Below is a small trained network, with its code and all its weights. Each question gives an input and a class and asks what happens when units are switched off, that is, made to give their printed mean instead of their output.

import numpy as np


def w(rows, s, z=0):
    codes = np.array(rows[::2]) - 128.0
    scale = np.full(codes.shape[1], s)
    scale[-1] = z or s
    return codes * scale


def f(y):
    return np.maximum(y, 0)


def log_softmax(a):
    a = a - a.max(-1, keepdims=True)
    return a - np.log(np.exp(a).sum(-1, keepdims=True))


def net(x, mask):
    res = np.array(x, float).reshape(1, 8) / 4 @ E
    y = f(res @ A[0][:, :-1].T + A[0][:, -1])
    res = res + np.where(mask, y, B[0][:, -1]) @ B[0][:, :-1]
    return log_softmax(res[-1] @ U[:, :-1].T + U[:, -1])


A, B = {}, {}
E = w([
[178,126,30,84],'x0',
[111,132,115,132],'x1',
[119,130,121,133],'x2',
[69,145,150,1],'x3',
[73,13,134,145],'x4',
[138,124,136,126],'x5',
[146,121,141,121],'x6',
[124,129,128,132],'x7',
],0.008)
A[0] = w([
[131,72,82,110,115],'neuron 0',
[130,186,176,147,190],'neuron 1',
[95,83,164,157,88],'neuron 2',
[97,122,146,62,211],'neuron 3',
[155,168,83,112,123],'neuron 4',
[78,92,172,97,70],'neuron 5',
[172,155,90,130,235],'neuron 6',
[143,30,106,154,190],'neuron 7',
[73,121,176,97,132],'neuron 8',
[115,158,109,39,164],'neuron 9',
[108,179,108,2,152],'neuron 10',
[117,78,165,192,141],'neuron 11',
[117,87,81,117,131],'neuron 12',
[135,166,163,55,175],'neuron 13',
[161,75,81,113,146],'neuron 14',
[130,75,123,105,218],'neuron 15',
[158,106,103,175,254],'neuron 16',
[98,87,173,119,73],'neuron 17',
[179,186,55,112,175],'neuron 18',
],0.012,0.0038)
B[0] = w([
[105,218,152,177,174],'neuron 0',
[148,175,146,217,203],'neuron 1',
[120,55,127,84,175],'neuron 2',
[58,146,176,62,216],'neuron 3',
[206,74,97,96,181],'neuron 4',
[67,121,72,51,180],'neuron 5',
[198,110,120,146,211],'neuron 6',
[132,139,202,170,215],'neuron 7',
[74,145,116,63,191],'neuron 8',
[105,108,255,140,221],'neuron 9',
[113,108,225,143,255],'neuron 10',
[150,65,174,159,203],'neuron 11',
[127,185,178,171,170],'neuron 12',
[106,133,186,140,209],'neuron 13',
[161,185,104,122,182],'neuron 14',
[90,173,163,159,191],'neuron 15',
[173,139,103,161,216],'neuron 16',
[94,105,113,73,167],'neuron 17',
[192,64,98,125,227],'neuron 18',
],0.0079)
U = w([
[161,176,118,228,192],'0',
[140,2,174,136,194],'1',
[75,249,167,115,134],'2',
[63,26,111,41,3],'3',
[218,68,12,105,76],'4',
],0.0076,0.0042)

Each question gives the input, the list of numbers given to net, and the class t.
The units are the neurons (one row each of A and B). Each row of codes is followed by its name. A weight is (code - 128) times the scale printed after its matrix; where a second scale follows, it is the last column's (A, B and U).
mask holds one flag per neuron, in row order. A switched-off neuron (its flag False) gives its mean, the last column of its row in B, instead of its output. The means were averaged over made-up inputs and are rounded, as every weight is.
A unit's drop is (log p(t) with every unit on - log p(t) with that unit switched off) / (log p(t) with every unit on - log p(t) with every unit switched off).
The circuit of an input: a set's keep is (log p(t) with only the set's units on - log p(t) with every unit switched off) / (log p(t) with every unit on - log p(t) with every unit switched off). Starting from the 12 units with the biggest drops (on a tie, the unit counted first), units are removed one at a time, each time the one whose removal leaves the highest keep (on an exact tie, the one counted first), for as long as the keep stays at least 0.8.
circuit, biggest first: the units of the circuit, biggest drop first
most important unit: the unit with the biggest drop
top k neurons: the k neurons with the biggest drops, biggest first
drop of u: that unit's drop, to one decimal
input [2,7,8,-1,8,3,2,-4], class 0: circuit, biggest first => (neuron 0; neuron 12; neuron 14)
input [-1,2,-1,8,7,3,8,-6], class 3: top 2 neurons => (neuron 5; neuron 17)
input [8,-4,0,0,-1,4,-2,0], class 4: most important unit => neuron 18
input [8,-8,2,8,-3,4,3,-8], class 1: circuit, biggest first => (neuron 18; neuron 10)
input [4,-6,6,-2,-7,-4,-3,-7], class 4: circuit, biggest first => (neuron 18; neuron 4)
input [0,-8,-2,5,5,7,3,-2], class 3: circuit, biggest first => (neuron 5; neuron 8)
input [2,-2,-2,5,8,8,-4,1], class 2: circuit, biggest first => (neuron 0; neuron 15; neuron 18)
input [2,-3,3,0,-6,3,-8,0], class 4: top 3 neurons => (neuron 18; neuron 4; neuron 7)
input [0,-3,-6,3,8,-6,-6,8], class 3: top 2 neurons => (neuron 5; neuron 2)
input [1,-3,7,3,-7,-4,1,-8], class 1: drop of neuron 18 => 0.2
input [7,7,-3,-4,-8,1,-1,6], class 4: drop of neuron 1 => 0.0
input [-8,-3,3,6,1,3,-4,-4], class 3: drop of neuron 7 => 0.1
